In the rows, zero is written as 100.
Each row is followed by its class.
119  99  84  101  96  86  102  107  87  92  89  88  91  145  88  96  107  101  106  94  97  87  90  99  107  103  110  102  115  102  73  99  112  73  92  100  103  106  110  96  95  107  114  112  108  95  99  91  95  122  104  101  99  106  101  102  162  103  97  105  112  97  104  133  117  103  93  109  105  104  92  89  96  79  101  94  98  89  103  106  99  105  100  84  81  102  109  107  97  99  98  81  79  106  95  116  103  92  110  100  101  113  95  90  96  113  96  100  104  102  83  103  80  93  93  98  79  99  99  92  98  98  101  118  104  95  89  79  105  81  107  101  83  106  112  120  107 -> R
103  98  86  99  96  90  101  105  93  90  98  94  98  134  88  97  104  103  98  99  100  95  97  105  104  105  99  99  113  101  91  97  105  89  93  105  104  97  102  92  96  107  122  104  107  99  101  92  96  115  104  102  101  103  95  107  156  104  101  104  105  96  101  112  111  102  98  106  103  102  99  89  97  92  100  96  96  81  99  101  101  102  100  89  78  94  105  109  102  100  97  80  85  99  92  107  97  96  104  101  99  106  98  105  98  114  99  102  104  104  84  107  93  96  100  97  81  94  104  93  100  90  106  105  97  93  92  88  105  90  105  99  89  108  105  116  102 -> B
100  99  86  97  100  93  101  117  86  96  94  97  106  129  91  97  110  99  101  106  106  95  97  101  101  106  97  95  107  102  94  99  101  89  97  105  101  103  106  90  99  106  105  103  95  97  93  103  91  121  100  105  102  107  102  101  149  100  100  99  106  86  98  110  109  97  97  100  97  106  98  94  99  90  101  90  101  73  100  104  104  100  104  99  91  100  99  123  100  101  102  92  80  100  99  104  101  97  95  103  99  104  101  112  103  107  97  96  100  103  95  102  87  104  99  93  89  98  105  95  103  101  104  99  108  102  97  96  106  92  107  94  91  106  106  124  104 -> B
103  89  83  104  102  83  103  105  96  96  89  95  107  106  87  84  112  100  104  103  110  97  93  109  108  106  81  103  111  98  87  101  104  76  78  94  106  101  102  88  84  92  115  99  103  90  98  89  110  133  110  110  102  99  96  99  162  100  100  108  110  108  101  115  109  109  98  133  108  99  104  82  101  96  100  104  99  62  99  113  103  104  106  109  71  98  97  102  91  106  97  77  86  102  101  111  100  101  110  93  104  113  94  94  100  123  97  95  99  110  80  110  69  96  104  85  72  98  101  96  96  103  107  112  100  100  84  72  103  82  115  89  90  107  111  123  103 -> B
110  99  79  100  101  90  122  119  94  98  80  83  93  162  74  73  129  87  113  108  95  75  95  94  105  108  130  94  104  105  85  88  113  70  109  109  98  107  96  76  89  104  117  126  97  91  98  91  80  137  103  103  90  104  98  120  162  103  110  107  113  104  94  162  105  90  101  106  107  122  90  96  92  62  113  101  91  81  94  141  97  102  107  117  120  90  114  131  110  107  106  73  77  103  100  114  96  104  98  109  92  116  93  91  110  140  89  93  99  102  86  111  78  103  103  93  80  95  100  98  94  91  109  135  118  109  86  91  117  75  109  95  85  105  105  162  113 -> B
101  93  84  98  101  89  105  104  91  90  87  97  96  122  91  87  113  98  102  99  107  98  95  111  104  103  99  105  108  102  90  91  102  69  92  103  100  103  127  95  91  99  109  109  108  95  101  97  94  119  108  103  99  95  92  104  162  98  105  109  109  104  98  111  106  104  110  113  113  105  99  87  100  94  97  101  95  79  95  106  98  103  101  94  77  94  104  106  98  101  104  92  93  106  97  107  94  102  107  102  107  111  96  92  96  119  96  97  98  105  90  102  82  97  105  94  81  95  100  97  98  103  104  106  98  96  98  80  101  96  107  96  93  107  113  134  112 -> B
104  99  84  96  102  91  105  109  75  103  91  95  104  142  83  90  108  97  108  107  106  86  95  103  103  104  100  98  110  107  83  101  120  81  101  104  109  102  106  91  92  102  110  113  102  94  97  104  85  114  103  104  95  104  97  101  162  102  98  103  107  106  100  117  96  99  102  104  100  101  99  90  96  83  95  85  98  92  99  113  101  103  107  93  87  97  105  111  98  103  103  88  71  104  95  114  96  102  101  104  99  109  99  95  107  118  94  99  98  102  93  98  83  104  105  97  80  104  84  96  101  110  106  108  110  105  59  86  97  95  108  96  91  105  114  151  106 -> B
84  80  81  93  99  90  109  108  67  99  103  98  120  151  96  88  108  93  90  103  101  93  97  107  106  104  88  107  118  109  99  106  104  81  93  106  108  97  106  93  91  112  108  103  111  93  101  90  81  109  98  100  94  95  93  109  159  109  104  109  104  90  109  91  111  102  103  97  94  101  96  88  99  95  95  73  98  59  100  99  100  104  104  93  81  107  82  110  102  102  102  106  93  103  98  109  97  102  108  103  99  91  105  101  100  114  105  98  91  103  96  98  93  95  111  86  81  104  99  98  95  109  104  106  108  106  95  104  83  91  103  106  87  110  113  162  106 -> B
93  90  84  101  99  93  102  115  81  103  95  100  104  137  92  93  106  95  102  107  105  90  98  106  106  102  99  96  116  102  91  96  106  86  89  101  106  100  109  91  101  106  107  102  104  100  97  90  93  111  97  106  97  93  98  108  158  101  99  101  109  94  101  106  100  104  91  101  96  100  101  93  103  82  100  93  102  79  101  110  98  106  106  101  94  95  97  112  102  99  103  95  70  107  99  109  98  99  101  101  104  110  100  97  103  107  103  99  100  102  99  101  87  102  106  94  85  101  99  90  101  108  105  108  110  106  90  93  100  90  112  97  84  102  113  140  106 -> B
115  102  82  96  96  88  102  107  75  95  101  97  100  121  89  102  109  101  109  108  100  94  95  103  103  101  92  95  114  97  85  101  116  82  96  104  105  101  109  97  83  104  106  102  106  97  94  101  74  104  104  102  99  98  99  97  162  99  104  101  105  100  97  104  109  110  97  105  95  91  98  84  96  99  93  89  94  99  95  102  99  104  99  91  62  99  112  110  98  102  104  90  80  98  94  107  97  103  101  102  98  105  98  98  96  97  101  100  94  102  91  99  88  103  98  103  85  104  99  98  101  110  95  102  96  100  88  86  79  90  102  104  89  107  115  141  105 -> B
91  91  78  99  96  88  106  110  83  101  90  93  106  135  90  87  113  95  99  110  103  88  97  103  106  102  100  98  115  104  91  98  110  78  97  101  113  105  113  85  96  102  104  100  101  94  104  88  97  106  106  97  91  99  90  108  162  104  100  120  110  92  101  128  98  103  100  109  90  95  109  80  100  92  95  98  95  77  97  105  99  106  102  106  85  90  103  108  100  106  103  97  91  110  97  112  91  98  110  105  98  104  98  94  96  121  106  101  89  97  92  104  82  95  107  81  77  98  105  91  88  114  104  107  94  99  88  84  93  87  103  100  92  104  110  148  107 -> B
105  117  99  83  110  107  103  108  90  102  106  108  109  94  90  93  105  86  116  101  113  111  91  111  111  104  62  90  95  101  93  95  92  100  95  95  94  108  82  90  92  92  103  107  88  89  92  107  100  141  100  110  127  101  95  89  122  104  94  90  107  114  101  98  121  96  98  116  100  108  94  108  101  84  105  95  110  71  99  128  101  101  113  100  88  99  91  105  93  105  105  76  73  91  101  105  104  101  89  102  105  116  97  101  110  103  94  99  99  100  90  98  78  102  89  87  95  100  85  104  94  97  109  103  125  117  105  88  93  94  107  79  84  103  107  120  100 -> B
117  105  78  94  96  94  107  118  69  100  91  100  99  161  75  102  110  95  106  103  96  82  95  96  99  104  115  91  108  106  84  92  112  82  100  105  105  99  111  87  99  115  109  118  112  104  97  97  74  105  98  96  96  86  97  103  162  103  97  94  112  89  98  118  105  86  99  89  95  103  98  90  103  68  99  82  92  97  101  107  95  102  103  88  105  95  94  119  102  102  103  86  51  103  97  110  98  98  98  101  98  104  101  94  104  113  98  93  99  102  96  99  96  97  96  101  84  105  100  114  107  109  111  108  113  115  91  93  102  91  102  106  85  100  114  152  109 -> R
111  102  82  98  106  93  101  107  92  102  87  105  97  123  78  92  109  93  119  106  100  99  88  101  103  106  94  94  99  102  84  97  107  79  97  99  102  106  97  90  86  93  109  110  102  90  96  95  97  121  101  107  101  111  104  101  162  101  97  102  111  112  100  127  106  99  96  111  101  101  99  91  103  81  103  97  98  99  97  122  94  105  108  102  90  93  109  112  95  109  104  77  67  99  101  120  96  101  99  102  99  118  96  93  101  116  94  99  99  101  88  98  89  101  99  96  86  100  98  96  101  103  111  106  112  108  92  86  106  86  107  96  85  102  112  144  94 -> B
122  121  97  101  105  88  106  96  93  80  76  88  86  148  86  103  93  109  102  97  83  95  93  83  102  104  139  96  104  105  89  107  103  77  115  96  90  101  89  105  98  118  108  124  112  111  102  100  64  131  99  104  100  106  102  104  122  97  105  95  109  102  94  134  142  90  100  83  101  106  89  103  90  101  114  77  100  130  99  100  105  101  105  79  69  89  133  109  104  99  104  86  96  91  92  100  107  98  97  102  93  99  102  114  105  101  100  99  110  99  89  98  100  96  84  105  112  101  96  105  100  62  102  111  110  93  102  99  85  89  105  103  88  110  100  99  104 -> B
107  103  89  91  91  101  104  111  96  100  89  99  95  145  82  94  116  96  103  104  103  89  96  98  98  103  104  98  104  108  93  94  106  83  102  102  98  106  104  89  94  103  108  110  101  94  99  97  85  119  104  104  102  103  101  109  153  102  99  103  106  96  102  129  109  94  108  103  97  111  97  95  99  83  106  99  95  84  94  120  97  103  102  99  98  97  110  114  104  103  105  89  77  97  98  111  98  99  100  102  99  105  97  97  105  113  96  112  105  101  90  104  97  100  96  98  93  96  103  100  100  97  102  106  102  110  95  99  106  85  106  100  88  105  95  140  103 -> R
110  123  97  95  94  101  97  115  101  87  97  92  94  116  85  108  99  94  108  100  102  102  93  109  101  98  82  93  103  97  82  100  103  103  96  102  93  105  90  104  101  108  107  108  99  94  97  104  95  128  103  103  121  104  111  88  137  83  82  80  109  118  98  98  110  93  87  107  97  105  92  97  100  83  103  99  104  83  110  108  99  101  99  76  86  95  109  104  94  104  94  70  59  95  95  104  102  100  87  98  92  124  99  96  102  84  96  91  103  99  84  108  80  101  84  90  93  103  106  103  108  98  108  104  114  93  94  77  133  95  110  89  83  110  114  80  101 -> B
100  101  90  96  94  99  99  114  82  105  97  99  108  125  85  97  104  100  103  100  103  93  97  102  103  104  100  98  109  99  99  94  104  94  101  104  105  103  102  90  123  103  107  106  100  96  101  98  96  106  97  103  104  102  104  109  134  105  98  100  104  100  101  99  99  95  101  96  96  101  96  96  102  80  103  89  102  88  99  112  99  103  105  94  113  96  95  108  100  117  102  96  76  97  102  102  100  95  97  101  106  101  102  95  100  103  101  95  98  100  94  102  111  94  103  98  92  105  100  97  109  104  105  107  111  107  100  93  108  100  102  97  92  105  107  123  105 -> B
112  105  90  90  95  98  98  119  97  98  92  96  92  146  83  98  109  100  96  103  100  91  94  99  101  102  98  98  101  101  86  94  111  91  93  101  98  106  106  90  102  98  108  108  99  94  96  101  97  119  109  100  98  106  98  91  160  99  93  94  110  105  106  104  97  89  105  105  98  107  98  98  103  75  102  99  99  85  99  111  101  110  101  92  113  106  106  120  101  102  98  80  68  98  99  107  101  103  94  109  100  114  101  99  104  101  99  96  101  96  88  102  83  98  94  98  88  105  100  92  109  103  116  117  109  102  95  83  130  95  103  98  85  102  108  113  103 -> B
94  102  84  101  117  92  101  98  92  99  100  108  109  81  91  88  113  92  118  105  108  107  95  110  112  105  70  93  99  113  87  94  96  75  93  100  100  96  94  94  74  82  118  100  101  85  94  96  100  127  99  122  109  104  102  101  152  104  106  111  107  111  103  109  97  105  88  116  106  105  97  89  102  104  103  92  105  78  94  130  104  106  109  115  71  96  98  105  85  107  106  79  87  96  97  112  99  103  100  108  103  114  94  100  103  124  91  110  80  103  88  101  79  104  108  87  80  94  94  104  92  107  109  109  111  110  98  82  85  88  112  86  94  104  109  153  96 -> B
100  99  83  93  101  97  100  116  80  102  100  102  105  124  87  102  110  94  108  104  90  89  98  107  106  107  95  93  107  98  89  94  104  93  96  116  102  103  99  93  87  103  114  105  101  90  98  102  91  99  100  105  102  102  96  102  154  103  99  95  108  101  97  105  91  99  97  97  98  102  97  96  102  77  98  101  93  90  98  118  99  96  103  98  98  99  75  114  99  108  107  83  65  102  100  102  101  104  96  99  98  111  94  98  109  107  92  97  92  103  96  97  92  101  103  94  83  102  100  95  96  111  109  103  112  112  90  89  103  92  97  100  86  105  111  151  103 -> B
107  102  88  92  100  95  106  109  91  95  91  96  98  139  90  98  109  92  100  111  100  94  94  107  103  102  93  91  106  99  90  93  104  91  101  99  99  111  107  92  90  101  110  106  104  95  99  105  94  113  99  105  97  102  98  101  160  93  105  97  105  99  106  111  95  95  88  101  99  105  95  93  104  88  103  103  104  77  99  112  100  103  99  96  101  104  93  117  101  102  101  88  80  103  99  106  101  98  99  112  102  112  101  98  104  112  95  96  95  103  93  100  89  103  102  98  89  98  100  99  103  104  110  108  108  98  97  92  112  97  103  99  90  104  107  133  111 -> B
125  110  80  96  101  95  103  114  97  96  89  94  88  132  73  101  108  95  115  108  102  89  95  97  99  103  99  96  105  102  77  96  114  81  100  101  103  103  98  94  88  101  112  107  103  101  99  97  78  122  108  102  106  109  103  103  162  95  97  96  109  110  101  130  105  97  96  110  104  104  99  98  103  87  101  97  98  97  98  122  103  106  101  91  87  91  111  116  103  105  102  72  69  101  96  111  99  101  91  103  101  117  96  93  101  111  97  92  100  101  87  106  79  99  92  99  88  96  100  99  106  97  107  108  108  101  91  73  122  89  105  85  71  107  117  132  102 -> B
74  85  90  92  90  97  108  122  82  101  96  97  120  132  97  84  112  100  92  100  125  97  101  119  108  105  82  101  111  104  110  93  91  93  84  104  101  95  105  73  100  108  111  97  105  90  102  94  115  123  102  109  97  97  97  106  148  104  94  107  96  100  98  82  98  97  100  108  97  104  99  88  103  86  98  91  104  38  103  102  102  104  103  103  110  104  73  109  98  101  95  101  85  101  103  108  97  106  107  101  98  104  102  103  104  114  99  96  93  105  98  105  78  93  111  84  80  97  103  96  98  118  109  115  108  104  99  91  124  95  111  94  88  98  109  124  106 -> R
97  98  92  94  97  98  100  120  89  99  93  95  97  143  91  88  108  101  94  93  101  92  98  99  103  101  88  96  109  101  95  94  100  96  92  98  105  101  106  91  103  106  107  114  104  96  105  95  103  117  103  105  102  100  87  105  150  105  95  103  104  102  105  108  97  96  101  104  94  112  93  94  101  76  107  96  98  66  103  109  98  100  103  99  111  99  94  111  104  102  97  88  74  88  101  100  96  99  97  100  98  108  90  99  106  110  97  97  100  102  88  105  81  97  100  93  89  101  104  97  101  105  106  106  110  105  95  91  125  99  107  93  91  102  94  150  113 -> B
102  100  82  96  97  92  102  114  78  98  96  96  99  142  83  101  105  101  104  104  102  87  92  99  97  109  104  96  107  100  83  98  112  86  102  99  104  101  111  95  100  112  108  110  106  95  100  91  79  109  103  100  96  104  98  97  162  102  98  98  110  106  98  107  103  92  100  98  95  106  92  88  99  85  100  88  97  90  101  102  97  104  104  86  88  94  104  116  102  102  102  93  68  99  96  108  100  100  99  99  102  108  101  95  102  119  97  98  94  104  96  101  96  102  96  101  81  110  100  95  101  105  106  106  103  100  85  89  98  92  103  104  86  105  120  143  99 -> B
99  95  85  98  100  94  102  110  78  101  90  101  106  138  84  86  107  90  106  102  110  91  101  103  105  103  112  91  109  103  89  100  106  80  100  102  104  103  109  87  98  104  107  107  102  92  100  80  93  117  105  104  97  99  98  104  162  99  98  105  106  102  105  114  105  96  102  104  98  105  89  92  100  83  105  90  97  88  97  108  95  106  104  105  96  96  99  112  98  104  105  92  76  104  101  109  99  105  108  98  97  103  92  97  102  114  96  97  96  107  89  98  85  97  103  97  86  98  100  92  100  106  104  104  106  114  93  84  103  90  104  99  87  96  103  143  104 -> R
99  99  82  103  110  93  105  106  73  99  96  104  106  106  88  100  125  90  108  107  123  85  88  101  105  104  85  96  107  103  81  100  105  73  98  101  105  105  110  89  78  89  106  105  103  93  93  87  84  110  104  111  109  102  106  100  162  101  104  104  106  109  98  106  105  104  103  110  104  97  99  84  101  90  93  88  94  94  98  118  100  104  105  98  70  93  105  113  91  109  106  83  65  97  97  115  103  101  101  104  100  110  101  95  103  119  93  105  89  100  97  97  88  101  104  96  84  101  97  102  94  106  109  105  122  111  89  83  75  84  107  96  88  105  111  162  100 -> R
